Below are the code and all the weights of a small trained network. Each question names an input and a class and asks about switching units off, where a switched-off unit gives its printed mean instead of its output.

import numpy as np


def w(rows, s, z=0):
    codes = np.array(rows[::2]) - 128.0
    scale = np.full(codes.shape[1], s)
    scale[-1] = z or s
    return codes * scale


def f(y):
    return np.maximum(y, 0)


def log_softmax(a):
    a = a - a.max(-1, keepdims=True)
    return a - np.log(np.exp(a).sum(-1, keepdims=True))


def net(x, mask):
    res = np.array(x, float).reshape(1, 3) / 4 @ E
    y = f(res @ A[0][:, :-1].T + A[0][:, -1])
    res = res + np.where(mask, y, B[0][:, -1]) @ B[0][:, :-1]
    return log_softmax(res[-1] @ U[:, :-1].T + U[:, -1])


A, B = {}, {}
E = w([
[148,69,13,163,175],'x0',
[142,103,76,144,2],'x1',
[51,185,110,228,126],'x2',
],0.009)
A[0] = w([
[194,131,150,37,107,254],'n1',
[128,143,155,141,175,88],'n2',
[135,88,122,122,62,149],'n3',
[69,163,138,192,158,43],'n4',
[45,171,114,218,115,62],'n5',
[144,147,110,134,74,144],'n6',
[173,50,160,40,123,74],'n7',
[79,165,60,129,142,113],'n8',
[81,207,112,195,99,124],'n9',
[157,83,106,152,38,196],'n10',
[94,84,178,140,119,107],'n11',
[183,104,38,174,200,86],'n12',
[114,118,96,122,222,138],'n13',
[57,158,116,153,121,114],'n14',
[171,89,136,52,116,96],'n15',
[120,158,211,145,113,101],'n16',
[146,194,169,111,95,68],'n17',
[96,135,165,76,227,156],'n18',
[161,183,254,120,132,51],'n19',
[145,76,81,125,146,111],'n20',
[115,96,109,140,74,51],'n21',
[107,195,166,57,74,91],'n22',
[90,171,131,212,93,90],'n23',
[188,103,68,142,158,95],'n24',
[158,201,192,130,86,111],'n25',
[184,112,121,76,123,99],'n26',
[166,146,189,148,208,155],'n27',
[166,85,95,188,149,142],'n28',
[120,116,110,120,11,121],'n29',
[162,123,68,159,165,101],'n30',
],0.0093,0.0043)
B[0] = w([
[108,191,110,203,170,254],'n1',
[116,67,152,158,143,161],'n2',
[90,76,140,165,153,188],'n3',
[206,69,112,173,126,180],'n4',
[204,110,116,205,182,210],'n5',
[71,77,210,134,143,173],'n6',
[210,120,94,254,221,212],'n7',
[176,152,104,179,124,173],'n8',
[155,147,112,222,189,211],'n9',
[39,58,132,124,146,225],'n10',
[127,113,109,109,89,145],'n11',
[139,144,163,86,33,224],'n12',
[83,86,139,125,44,205],'n13',
[152,130,104,186,172,179],'n14',
[175,146,105,191,212,195],'n15',
[139,142,103,85,75,191],'n16',
[163,125,135,137,29,174],'n17',
[67,32,175,154,99,229],'n18',
[158,127,143,115,53,217],'n19',
[148,187,78,131,49,181],'n20',
[119,42,190,100,109,156],'n21',
[169,173,123,135,48,201],'n22',
[191,99,58,195,205,195],'n23',
[145,162,81,137,48,188],'n24',
[147,157,95,146,49,201],'n25',
[179,134,75,239,208,178],'n26',
[71,44,159,149,108,211],'n27',
[123,187,100,111,44,192],'n28',
[79,38,143,136,140,212],'n29',
[135,151,130,81,26,184],'n30',
],0.0061,0.0077)
U = w([
[251,152,96,159,231,83],'0',
[44,14,173,113,141,79],'1',
[192,209,116,98,31,108],'2',
[63,171,123,107,176,255],'3',
[126,230,137,2,204,32],'4',
],0.011,0.0078)

Each question gives the input, the list of numbers given to net, and the class t.
The units are the neurons (one row each of A and B). Each row of codes is followed by its name. A weight is (code - 128) times the scale printed after its matrix; where a second scale follows, it is the last column's (A, B and U).
mask holds one flag per neuron, in row order. A switched-off neuron (its flag False) gives its mean, the last column of its row in B, instead of its output. The means were averaged over made-up inputs and are rounded, as every weight is.
A unit's drop is (log p(t) with every unit on - log p(t) with that unit switched off) / (log p(t) with every unit on - log p(t) with every unit switched off).
The circuit of an input: a set's keep is (log p(t) with only the set's units on - log p(t) with every unit switched off) / (log p(t) with every unit on - log p(t) with every unit switched off). Starting from the 12 units with the biggest drops (on a tie, the unit counted first), units are removed one at a time, each time the one whose removal leaves the highest keep (on an exact tie, the one counted first), for as long as the keep stays at least 0.8.
units of the circuit, in order: the units of the circuit, biggest drop first
most important unit: the unit with the biggest drop
top k neurons: the k neurons with the biggest drops, biggest first
drop of u: that unit's drop, to one decimal
input [6,8,6], class 1: units of the circuit, in order	(n10)
input [1,-6,5], class 1: units of the circuit, in order	(n18, n27)
input [5,-7,6], class 1: top 4 neurons	(n13, n18, n27, n7)
input [-7,7,3], class 1: top 2 neurons	(n29, n10)
input [-5,-2,-5], class 0: top 4 neurons	(n7, n15, n12, n1)
input [-4,-6,5], class 1: top 3 neurons	(n18, n27, n7)
input [1,-2,-1], class 3: top 2 neurons	(n29, n10)
input [-7,8,2], class 1: top 2 neurons	(n29, n10)
input [-6,-5,1], class 2: top 2 neurons	(n19, n10)
input [-1,1,-2], class 3: top 2 neurons	(n5, n23)
input [7,-5,0], class 2: drop of n12	0.1
input [8,6,-1], class 2: drop of n10	-0.1
input [-5,3,-6], class 0: drop of n7	0.3
input [7,2,-6], class 2: most important unit	n12
